Here is a tiny trained network, its code and every weight. The questions are about switching its units off for an input and a class, where a switched-off unit gives its printed mean instead of its output.

import numpy as np


def w(rows, s, z=0):
    codes = np.array(rows[::2]) - 128.0
    scale = np.full(codes.shape[1], s)
    scale[-1] = z or s
    return codes * scale


def f(y):
    return np.maximum(y, 0)


def log_softmax(a):
    a = a - a.max(-1, keepdims=True)
    return a - np.log(np.exp(a).sum(-1, keepdims=True))


def net(x, mask):
    res = np.array(x, float).reshape(1, 6) / 4 @ E
    y = f(res @ A[0][:, :-1].T + A[0][:, -1])
    res = res + np.where(mask, y, B[0][:, -1]) @ B[0][:, :-1]
    return log_softmax(res[-1] @ U[:, :-1].T + U[:, -1])


A, B = {}, {}
E = w([
[88,86,88,65,108,190,93,148,97,118],'x0',
[148,122,162,127,192,47,160,148,131,123],'x1',
[127,210,111,58,127,163,113,68,188,130],'x2',
[155,98,78,149,92,103,198,134,131,89],'x3',
[82,122,76,168,139,57,12,107,157,88],'x4',
[191,141,111,156,116,64,85,113,41,160],'x5',
],0.011)
A[0] = w([
[83,49,207,164,149,154,221,186,170,120,253],'n0',
[97,112,146,128,184,137,111,105,190,149,141],'n1',
[95,111,169,40,67,173,157,135,141,124,234],'n2',
[187,119,101,206,133,64,136,98,99,139,248],'n3',
[123,97,132,169,128,88,191,119,75,127,200],'n4',
[223,117,136,79,110,59,237,118,73,127,157],'n5',
[100,142,137,49,114,184,104,140,108,188,101],'n6',
[34,96,67,161,114,185,28,117,136,109,173],'n7',
[74,138,152,146,136,152,123,80,254,80,231],'n8',
],0.0089,0.0022)
B[0] = w([
[218,17,131,218,155,174,160,204,101,149,223],'n0',
[209,148,71,130,169,152,172,122,161,141,173],'n1',
[215,104,188,134,120,146,123,132,165,115,206],'n2',
[204,2,46,226,171,143,185,152,166,100,228],'n3',
[147,53,122,191,155,145,190,157,93,146,200],'n4',
[106,86,151,165,84,83,156,247,193,98,238],'n5',
[125,131,179,170,207,140,134,102,97,136,193],'n6',
[81,114,251,56,75,10,162,171,116,62,245],'n7',
[164,145,56,88,78,117,143,160,193,144,226],'n8',
],0.0092,0.012)
U = w([
[75,167,88,160,138,150,151,65,95,128,49],'0',
[70,159,107,90,71,74,128,169,194,117,121],'1',
[104,88,169,121,129,99,72,131,72,102,182],'2',
[181,72,67,199,140,127,140,172,156,145,141],'3',
[7,118,37,142,137,197,103,96,119,159,3],'4',
[145,219,114,115,177,132,100,85,183,166,157],'5',
[127,169,122,122,170,179,122,111,87,208,96],'6',
],0.011,0.0072)

Each question gives the input, the list of numbers given to net, and the class t.
The units are the neurons (one row each of A and B). Each row of codes is followed by its name. A weight is (code - 128) times the scale printed after its matrix; where a second scale follows, it is the last column's (A, B and U).
mask holds one flag per neuron, in row order. A switched-off neuron (its flag False) gives its mean, the last column of its row in B, instead of its output. The means were averaged over made-up inputs and are rounded, as every weight is.
A unit's drop is (log p(t) with every unit on - log p(t) with that unit switched off) / (log p(t) with every unit on - log p(t) with every unit switched off).
The circuit of an input: a set's keep is (log p(t) with only the set's units on - log p(t) with every unit switched off) / (log p(t) with every unit on - log p(t) with every unit switched off). Starting from all 9 units, units are removed one at a time, each time the one whose removal leaves the highest keep (on an exact tie, the one counted first), for as long as the keep stays at least 0.8.
circuit, biggest first: the units of the circuit, biggest drop first
top k neurons: the k neurons with the biggest drops, biggest first
drop when u is switched off: that unit's drop, to one decimal
input [-2,0,3,-7,4,7], class 2: circuit, biggest first -> [n0 n8]
input [0,-6,-6,4,3,-4], class 2: circuit, biggest first -> [n7 n3]
input [6,1,-6,0,5,-4], class 2: circuit, biggest first -> [n7]
input [-5,-5,0,-8,-8,3], class 6: top 2 neurons -> [n3 n7]
input [8,1,5,4,-1,4], class 2: top 2 neurons -> [n3 n8]
input [3,-7,0,-4,-4,-4], class 2: top 2 neurons -> [n3 n7]
input [4,-3,-1,-8,3,-1], class 2: top 3 neurons -> [n6 n5 n7]
input [6,6,1,-4,4,-7], class 1: top 2 neurons -> [n7 n3]
input [6,-6,7,-6,8,-1], class 1: top 2 neurons -> [n7 n8]
input [4,-8,-3,7,4,-8], class 1: drop when n7 is switched off -> 0.6
input [-1,-7,1,-8,7,1], class 1: drop when n7 is switched off -> 0.2
input [4,-6,-1,-7,-5,2], class 2: drop when n3 is switched off -> 0.0
input [1,-3,5,-7,5,-1], class 1: drop when n7 is switched off -> 0.8
input [6,-6,-1,7,-2,3], class 2: top neuron -> [n3]
